Here is a tiny trained network, its code and every weight. The questions are about switching its units off for an input and a target symbol, where a switched-off unit gives its printed mean instead of its output.

import numpy as np


def w(rows, s, z=0):
    codes = np.array(rows[::2]) - 128.0
    scale = np.full(codes.shape[1], s)
    scale[-1] = z or s
    return codes * scale


def norm(h):
    return h / np.sqrt((h * h).mean(-1, keepdims=True) + 1e-5)


def f(y):
    return np.maximum(y, 0)


def softmax(a):
    e = np.exp(a - a.max(-1, keepdims=True))
    return e / e.sum(-1, keepdims=True)


def log_softmax(a):
    a = a - a.max(-1, keepdims=True)
    return a - np.log(np.exp(a).sum(-1, keepdims=True))


def net(x, mask):
    ids = ['βεζηπτ'.index(c) for c in x.split()]
    T = len(ids)
    res = E[ids] + P[:T]
    r = norm(res)
    for j in range(3):
        rows = slice(3 * j, 3 * j + 3)
        q, k, v = (r @ M[0][rows].T for M in (Q, K, V))
        z = softmax(np.where(np.tri(T) > 0, q @ k.T / 3**0.5, -1e9)) @ v
        o = O[0][rows]
        res = res + np.where(mask[j], z, o[:, -1]) @ o[:, :-1]
    y = f(norm(res) @ A[0][:, :-1].T + A[0][:, -1])
    res = res + np.where(mask[3:15], y, B[0][:, -1]) @ B[0][:, :-1]
    return log_softmax(norm(res)[-1] @ U[:, :-1].T + U[:, -1])


Q, K, V, O, A, B = {}, {}, {}, {}, {}, {}
E = w([
[163,213,136,194],'β',
[174,140,175,206],'ε',
[55,104,192,252],'ζ',
[194,174,118,196],'η',
[58,97,131,183],'π',
[150,152,135,178],'τ',
],0.0034)
P = w([
[228,156,254,118],'0',
[91,99,81,117],'1',
[154,152,100,152],'2',
[38,118,189,125],'3',
[106,100,99,100],'4',
[180,129,118,154],'5',
[55,178,165,130],'6',
[114,99,109,81],'7',
[227,89,115,181],'8',
[61,184,157,132],'9',
[110,81,107,82],'10',
],0.0072)
Q[0] = w([
[117,119,145,251],'head 1',
[178,106,40,255],'head 1',
[163,92,138,220],'head 1',
[46,53,106,87],'head 2',
[142,55,186,209],'head 2',
[235,106,61,227],'head 2',
[104,79,128,10],'head 3',
[54,145,159,115],'head 3',
[141,81,161,82],'head 3',
],0.0064)
K[0] = w([
[121,180,119,55],'head 1',
[123,135,67,18],'head 1',
[166,134,91,66],'head 1',
[119,239,178,123],'head 2',
[131,79,175,84],'head 2',
[190,55,99,11],'head 2',
[167,138,148,254],'head 3',
[152,86,167,150],'head 3',
[188,206,142,177],'head 3',
],0.008)
V[0] = w([
[100,254,154,194],'head 1',
[173,170,57,80],'head 1',
[135,98,89,168],'head 1',
[146,187,201,194],'head 2',
[50,237,96,92],'head 2',
[154,141,51,82],'head 2',
[109,107,130,147],'head 3',
[122,100,131,85],'head 3',
[17,123,170,79],'head 3',
],0.0062)
O[0] = w([
[169,43,147,206,210],'head 1',
[170,211,193,89,53],'head 1',
[107,111,114,79,175],'head 1',
[253,125,186,65,252],'head 2',
[176,132,9,110,109],'head 2',
[81,128,121,95,21],'head 2',
[147,53,120,152,165],'head 3',
[160,153,102,165,81],'head 3',
[199,133,95,108,120],'head 3',
],0.0047,0.0025)
A[0] = w([
[167,142,145,1,135],'neuron 1',
[66,114,95,136,177],'neuron 2',
[122,101,140,125,135],'neuron 3',
[113,119,71,146,99],'neuron 4',
[78,193,110,152,85],'neuron 5',
[34,115,76,149,143],'neuron 6',
[127,128,167,187,159],'neuron 7',
[134,222,232,150,74],'neuron 8',
[196,129,192,153,63],'neuron 9',
[145,98,112,135,150],'neuron 10',
[196,238,94,117,161],'neuron 11',
[122,115,59,141,3],'neuron 12',
],0.0063,0.0022)
B[0] = w([
[254,116,77,96,158],'neuron 1',
[130,174,107,115,185],'neuron 2',
[147,155,137,132,174],'neuron 3',
[152,130,159,157,163],'neuron 4',
[148,162,141,47,156],'neuron 5',
[129,174,118,87,193],'neuron 6',
[102,125,116,96,252],'neuron 7',
[52,14,149,133,215],'neuron 8',
[130,198,156,79,213],'neuron 9',
[126,114,102,108,190],'neuron 10',
[86,90,161,81,174],'neuron 11',
[126,104,136,197,147],'neuron 12',
],0.0059,0.0034)
U = w([
[180,145,254,103,165],'β',
[84,104,158,179,90],'ε',
[67,95,90,38,74],'ζ',
[106,235,94,78,255],'η',
[227,149,121,108,46],'π',
[184,155,57,230,175],'τ',
],0.0091,0.0021)

Each question gives the input, a string of symbols that net reads in full, and the target symbol t.
The units are the heads (3 rows each of Q, K, V and O) and the neurons (one row each of A and B). Each row of codes is followed by its name. A weight is (code - 128) times the scale printed after its matrix; where a second scale follows, it is the last column's (O, A, B and U).
mask holds one flag per unit, heads first, then neurons. A switched-off unit (its flag False) gives its mean, the last column of its rows in O or B, instead of its output. The means were averaged over made-up inputs and are rounded, as every weight is.
A unit's drop is (log p(t) with every unit on - log p(t) with that unit switched off) / (log p(t) with every unit on - log p(t) with every unit switched off).
The circuit of an input: a set's keep is (log p(t) with only the set's units on - log p(t) with every unit switched off) / (log p(t) with every unit on - log p(t) with every unit switched off). Starting from the 12 units with the biggest drops (on a tie, the unit counted first), units are removed one at a time, each time the one whose removal leaves the highest keep (on an exact tie, the one counted first), for as long as the keep stays at least 0.8.
circuit, biggest first: the units of the circuit, biggest drop first
k most important neurons: the k neurons with the biggest drops, biggest first
heads that matter: for each layer, one digit per head in row order, 1 if its drop is at least 0.15 and else 0, layers parted by /
input ε π ε τ τ, target π: circuit, biggest first => [neuron 1; head 2; head 1]
input ε τ π π ζ ζ β τ β, target η: circuit, biggest first => [head 1; head 2]
input η τ π β η π, target ζ: 2 most important neurons => [neuron 8; neuron 9]
input π π τ η τ π τ ε ζ, target ε: circuit, biggest first => [head 2]
input ζ ε ζ η η ε, target ζ: circuit, biggest first => [head 1; head 2; neuron 8]
input τ η β, target ζ: heads that matter => 110
input η ζ τ π τ β, target η: circuit, biggest first => [head 2; head 1]
input ε τ ε β π ε β τ π β, target ζ: heads that matter => 000
input ε π π β τ τ τ τ, target π: heads that matter => 010
input η η π, target ζ: heads that matter => 100
input η π τ ζ η ε ε ε ε, target ε: heads that matter => 010
input η τ η, target η: heads that matter => 110
input τ τ π ζ ε ε η β τ, target β: heads that matter => 100
input β τ ε, target η: 3 most important neurons => [neuron 5; neuron 8; neuron 11]
input η τ ζ π β π, target β: heads that matter => 100
input π ε η π π π π ε ε, target ε: heads that matter => 110
input π τ ζ τ π ε, target τ: circuit, biggest first => [head 2]
input ζ ε β π π ζ, target τ: circuit, biggest first => [head 2; head 3; neuron 8]
input π τ π π π π β β ε, target β: circuit, biggest first => [head 1; neuron 11; neuron 8]
input π π β ζ π π, target τ: circuit, biggest first => [head 2; neuron 8]
input η π π π π τ π ε τ τ, target ζ: circuit, biggest first => [neuron 8; neuron 5]
input β ε π ε π ε, target τ: most important neuron => [neuron 8]
input π τ π τ τ π π β, target τ: heads that matter => 010
input η π π β ε π η, target ε: heads that matter => 100
input π π π β τ β ζ η ζ, target ζ: heads that matter => 110
input ε π τ τ τ η β π, target π: circuit, biggest first => [head 2; neuron 1]
input ε β π, target β: heads that matter => 000
input π τ τ ζ π ε β β, target τ: heads that matter => 110
input η π τ π π τ, target τ: heads that matter => 010
